Here is a tiny trained network, its code and every weight. The questions are about switching its units off for an input and a target symbol, where a switched-off unit gives its printed mean instead of its output.

import numpy as np


def w(rows, s, z=0):
    codes = np.array(rows[::2]) - 128.0
    scale = np.full(codes.shape[1], s)
    scale[-1] = z or s
    return codes * scale


def f(y):
    return y / 2 * (1 + np.tanh(0.7978845608 * (y + 0.044715 * y**3)))


def softmax(a):
    e = np.exp(a - a.max(-1, keepdims=True))
    return e / e.sum(-1, keepdims=True)


def log_softmax(a):
    a = a - a.max(-1, keepdims=True)
    return a - np.log(np.exp(a).sum(-1, keepdims=True))


def net(x, mask):
    ids = ['αβγδεζθμπσω'.index(c) for c in x.split()]
    T = len(ids)
    res = E[ids] + P[:T]
    u = 0
    for l in range(2):
        r = res
        for j in range(2):
            rows = slice(2 * j, 2 * j + 2)
            q, k, v = (r @ M[l][rows].T for M in (Q, K, V))
            z = softmax(np.where(np.tri(T) > 0, q @ k.T / 2**0.5, -1e9)) @ v
            o = O[l][rows]
            res = res + np.where(mask[u + j], z, o[:, -1]) @ o[:, :-1]
        u += 2
        y = f(res @ A[l][:, :-1].T + A[l][:, -1])
        res = res + np.where(mask[u : u + 12], y, B[l][:, -1]) @ B[l][:, :-1]
        u += 12
    return log_softmax(res[-1] @ U[:, :-1].T + U[:, -1])


Q, K, V, O, A, B = {}, {}, {}, {}, {}, {}
E = w([
[83,172,64,119,217,170,111,105,182,131],'α',
[134,124,197,121,91,131,84,92,81,70],'β',
[174,96,132,186,69,129,131,133,95,100],'γ',
[63,157,46,78,135,118,156,218,116,79],'δ',
[120,123,74,176,102,138,184,162,98,116],'ε',
[179,115,17,201,176,143,105,123,176,175],'ζ',
[105,225,131,165,167,150,103,155,142,45],'θ',
[144,212,112,150,184,142,4,101,51,211],'μ',
[55,143,170,101,77,139,148,179,67,30],'π',
[132,92,52,154,103,135,104,63,118,115],'σ',
[80,49,56,132,130,193,127,128,172,80],'ω',
],0.015)
P = w([
[118,73,136,140,209,85,126,118,77,110],'0',
[173,171,156,47,107,184,171,73,167,151],'1',
[66,107,137,168,156,83,114,129,104,121],'2',
[99,82,120,156,211,110,133,125,73,87],'3',
[176,161,134,76,94,219,117,144,151,138],'4',
[27,120,147,189,129,81,74,151,133,131],'5',
[89,93,108,159,211,111,138,117,82,87],'6',
[192,157,131,81,74,216,89,157,157,122],'7',
[21,99,168,188,97,51,6,192,154,166],'8',
[93,83,117,146,224,102,134,132,89,115],'9',
[205,145,127,89,56,208,77,163,166,113],'10',
],0.013)
Q[0] = w([
[131,168,162,70,43,72,142,81,239,200],'L0H0',
[240,135,131,2,155,216,197,97,113,131],'L0H0',
[44,158,105,237,231,163,96,141,85,15],'L0H1',
[178,231,196,80,77,150,193,86,191,130],'L0H1',
],0.0087)
K[0] = w([
[238,129,100,67,235,196,148,82,14,82],'L0H0',
[167,87,129,126,154,119,254,128,198,7],'L0H0',
[22,156,143,180,94,43,64,183,214,103],'L0H1',
[178,180,129,118,211,172,165,148,52,33],'L0H1',
],0.0096)
V[0] = w([
[140,113,165,123,44,81,177,185,116,52],'L0H0',
[110,101,144,98,66,169,52,44,22,104],'L0H0',
[79,42,87,53,146,163,146,157,161,159],'L0H1',
[169,43,106,254,127,109,120,111,119,145],'L0H1',
],0.0086)
O[0] = w([
[203,102,125,144,155,119,73,108,69,3,2],'L0H0',
[115,129,72,61,50,76,134,53,157,119,158],'L0H0',
[61,139,106,132,141,236,104,72,29,120,9],'L0H1',
[104,255,111,184,114,117,180,139,154,44,97],'L0H1',
],0.011,0.0032)
A[0] = w([
[160,131,140,204,176,103,116,138,78,65,1],'L0N0',
[176,167,118,88,73,111,147,163,168,152,124],'L0N1',
[200,148,63,199,150,106,98,127,79,184,140],'L0N2',
[103,164,141,127,143,209,133,141,157,189,148],'L0N3',
[109,123,194,108,90,151,224,156,112,99,114],'L0N4',
[190,254,176,189,158,110,148,170,123,139,84],'L0N5',
[208,67,58,93,113,125,220,108,163,141,90],'L0N6',
[64,124,177,157,95,92,131,203,97,145,185],'L0N7',
[133,167,58,96,142,99,110,66,119,70,89],'L0N8',
[89,85,186,207,207,95,135,155,124,143,110],'L0N9',
[185,63,206,81,109,154,151,96,119,143,83],'L0N10',
[108,118,85,119,84,97,194,55,162,114,72],'L0N11',
],0.0089,0.0048)
B[0] = w([
[40,31,135,117,84,102,145,162,102,253,205],'L0N0',
[65,81,123,95,152,225,128,133,37,101,223],'L0N1',
[71,172,165,61,91,99,144,73,123,66,167],'L0N2',
[172,106,157,109,55,113,149,123,127,94,233],'L0N3',
[149,164,122,109,119,124,170,42,191,138,141],'L0N4',
[100,75,53,97,41,107,113,98,152,95,254],'L0N5',
[120,150,203,89,183,152,198,120,165,121,154],'L0N6',
[140,117,144,117,194,131,122,43,123,140,250],'L0N7',
[151,126,236,189,111,157,156,195,172,124,170],'L0N8',
[210,134,26,77,140,126,154,64,128,100,229],'L0N9',
[121,196,82,177,150,127,172,97,181,147,147],'L0N10',
[140,153,120,142,157,102,12,184,168,189,207],'L0N11',
],0.0073)
Q[1] = w([
[131,86,167,201,191,254,242,167,144,103],'L1H0',
[182,177,224,232,165,197,129,68,178,140],'L1H0',
[143,196,193,192,150,77,141,113,119,132],'L1H1',
[69,105,171,89,168,3,135,137,149,34],'L1H1',
],0.0078)
K[1] = w([
[133,100,136,182,203,247,203,155,176,19],'L1H0',
[231,149,176,230,89,192,142,77,209,131],'L1H0',
[106,191,150,174,105,81,139,73,111,170],'L1H1',
[31,87,122,114,130,75,2,104,151,123],'L1H1',
],0.0086)
V[1] = w([
[53,91,145,177,162,105,141,102,167,95],'L1H0',
[99,123,91,198,236,3,205,96,76,211],'L1H0',
[66,171,117,75,126,108,212,87,120,49],'L1H1',
[137,178,35,195,169,170,122,243,172,154],'L1H1',
],0.0044)
O[1] = w([
[148,152,125,108,92,104,150,155,98,96,200],'L1H0',
[102,141,105,139,85,99,51,210,108,79,252],'L1H0',
[135,75,169,129,188,160,178,128,161,136,218],'L1H1',
[183,254,43,143,199,108,115,108,59,133,99],'L1H1',
],0.0067,0.0024)
A[1] = w([
[154,215,139,78,127,174,64,181,57,205,56],'L1N0',
[120,179,203,206,99,94,124,139,138,85,104],'L1N1',
[89,189,182,127,100,62,132,177,171,165,103],'L1N2',
[170,126,194,157,167,149,11,103,187,156,161],'L1N3',
[123,68,114,210,159,140,187,135,180,148,136],'L1N4',
[197,65,255,137,132,118,112,176,85,116,95],'L1N5',
[53,184,145,211,130,189,189,93,61,125,2],'L1N6',
[77,157,110,154,77,116,168,178,90,102,114],'L1N7',
[95,27,171,91,167,113,140,121,124,161,107],'L1N8',
[94,85,73,192,112,86,65,152,143,112,103],'L1N9',
[141,130,142,128,66,121,196,119,239,101,102],'L1N10',
[168,114,113,71,168,9,124,110,125,86,95],'L1N11',
],0.0075,0.0093)
B[1] = w([
[130,64,142,168,111,121,130,157,182,51,163],'L1N0',
[216,154,165,165,95,182,106,83,122,145,154],'L1N1',
[144,112,104,114,119,164,82,154,94,173,223],'L1N2',
[113,103,73,101,114,121,212,148,97,102,188],'L1N3',
[105,134,194,107,104,72,108,88,118,139,166],'L1N4',
[47,194,92,26,146,139,70,63,173,90,158],'L1N5',
[64,54,46,213,146,239,81,108,200,125,142],'L1N6',
[129,161,179,177,123,77,162,102,149,139,171],'L1N7',
[165,220,108,186,144,99,80,102,127,109,226],'L1N8',
[150,139,186,114,169,143,194,97,93,142,254],'L1N9',
[124,100,78,143,77,131,63,111,2,141,207],'L1N10',
[183,58,110,187,146,157,86,101,199,160,217],'L1N11',
],0.0083,0.0063)
U = w([
[161,166,173,41,148,193,242,31,125,188,255],'α',
[177,89,88,75,16,241,25,191,133,76,119],'β',
[126,92,198,181,88,102,90,129,95,165,112],'γ',
[96,113,100,150,195,125,58,100,2,140,88],'δ',
[40,110,172,143,143,35,201,125,114,128,139],'ε',
[84,164,46,138,99,80,132,79,110,113,47],'ζ',
[153,60,115,174,164,58,82,92,201,150,150],'θ',
[40,148,107,127,112,86,67,138,141,223,122],'μ',
[70,171,163,125,143,90,64,67,153,97,77],'π',
[152,225,108,182,143,127,78,95,136,138,110],'σ',
[61,114,122,198,133,172,89,101,156,126,83],'ω',
],0.0047,0.0067)

Each question gives the input, a string of symbols that net reads in full, and the target symbol t.
The units are the heads (2 rows each of Q, K, V and O) and the neurons (one row each of A and B). Each row of codes is followed by its name. A weight is (code - 128) times the scale printed after its matrix; where a second scale follows, it is the last column's (O, A, B and U).
mask holds one flag per unit, layer by layer, with each layer's heads first. A switched-off unit (its flag False) gives its mean, the last column of its rows in O or B, instead of its output. The means were averaged over made-up inputs and are rounded, as every weight is.
A unit's drop is (log p(t) with every unit on - log p(t) with that unit switched off) / (log p(t) with every unit on - log p(t) with every unit switched off).
The circuit of an input: a set's keep is (log p(t) with only the set's units on - log p(t) with every unit switched off) / (log p(t) with every unit on - log p(t) with every unit switched off). Starting from the 12 units with the biggest drops (on a tie, the unit counted first), units are removed one at a time, each time the one whose removal leaves the highest keep (on an exact tie, the one counted first), for as long as the keep stays at least 0.8.
circuit, biggest first: the units of the circuit, biggest drop first
most important unit: the unit with the biggest drop
top k neurons: the k neurons with the biggest drops, biggest first
k most important neurons of layer l: the k neurons of layer l with the biggest drops, biggest first
which heads matter: for each layer, one digit per head in row order, 1 if its drop is at least 0.15 and else 0, layers parted by /
input μ μ θ θ ω, target α: 3 most important neurons of layer 0	L0N6, L0N5, L0N0
input μ θ δ μ θ δ μ δ ε, target μ: circuit, biggest first	L0H0
input θ θ γ ω θ ω θ θ δ π, target δ: circuit, biggest first	L0H0, L0H1
input θ μ θ δ γ μ π, target μ: 2 most important neurons of layer 0	L0N11, L0N9
input θ θ δ σ θ π β ω, target α: 3 most important neurons of layer 0	L0N5, L0N6, L0N0
input α ζ θ ω θ δ θ θ α θ, target α: top 3 neurons	L0N9, L0N7, L0N3
input π δ θ γ, target θ: top 2 neurons	L1N11, L0N9
input σ μ μ δ θ μ ω μ, target β: which heads matter	00 / 00
input δ δ μ θ δ δ θ ω ω, target μ: top 2 neurons	L0N11, L1N2
input θ θ ζ θ θ, target β: which heads matter	00 / 00
input ω μ μ θ δ δ θ σ θ δ ζ, target α: circuit, biggest first	L0N6, L1H0
input α θ α δ, target α: circuit, biggest first	L0H0, L0N9, L0N7
input π δ θ δ ζ, target α: circuit, biggest first	L1H0, L0N6
input μ ω α, target μ: circuit, biggest first	L0H0, L0N11
input γ β θ μ γ π θ, target π: 2 most important neurons of layer 0	L0N8, L0N0
input π θ θ ω θ θ μ ω θ θ, target θ: which heads matter	01 / 00
input δ θ σ θ, target σ: 2 most important neurons of layer 0	L0N11, L0N8
input ω θ μ ω θ μ, target μ: circuit, biggest first	L0H0
input π θ ω α θ γ θ ω β θ, target β: which heads matter	10 / 00
input π μ ω θ, target ω: circuit, biggest first	L0H1, L1N6
input ω θ σ θ δ, target α: which heads matter	00 / 10
input θ σ π σ, target π: top 2 neurons	L1N5, L0N8
input ζ δ θ σ θ θ ω π, target α: most important unit	L0N5
input ω θ π μ, target π: top 2 neurons	L1N5, L0N2
input π θ β δ θ ω π γ θ π, target θ: which heads matter	01 / 00
input θ θ θ θ θ μ ω σ θ, target μ: which heads matter	10 / 00
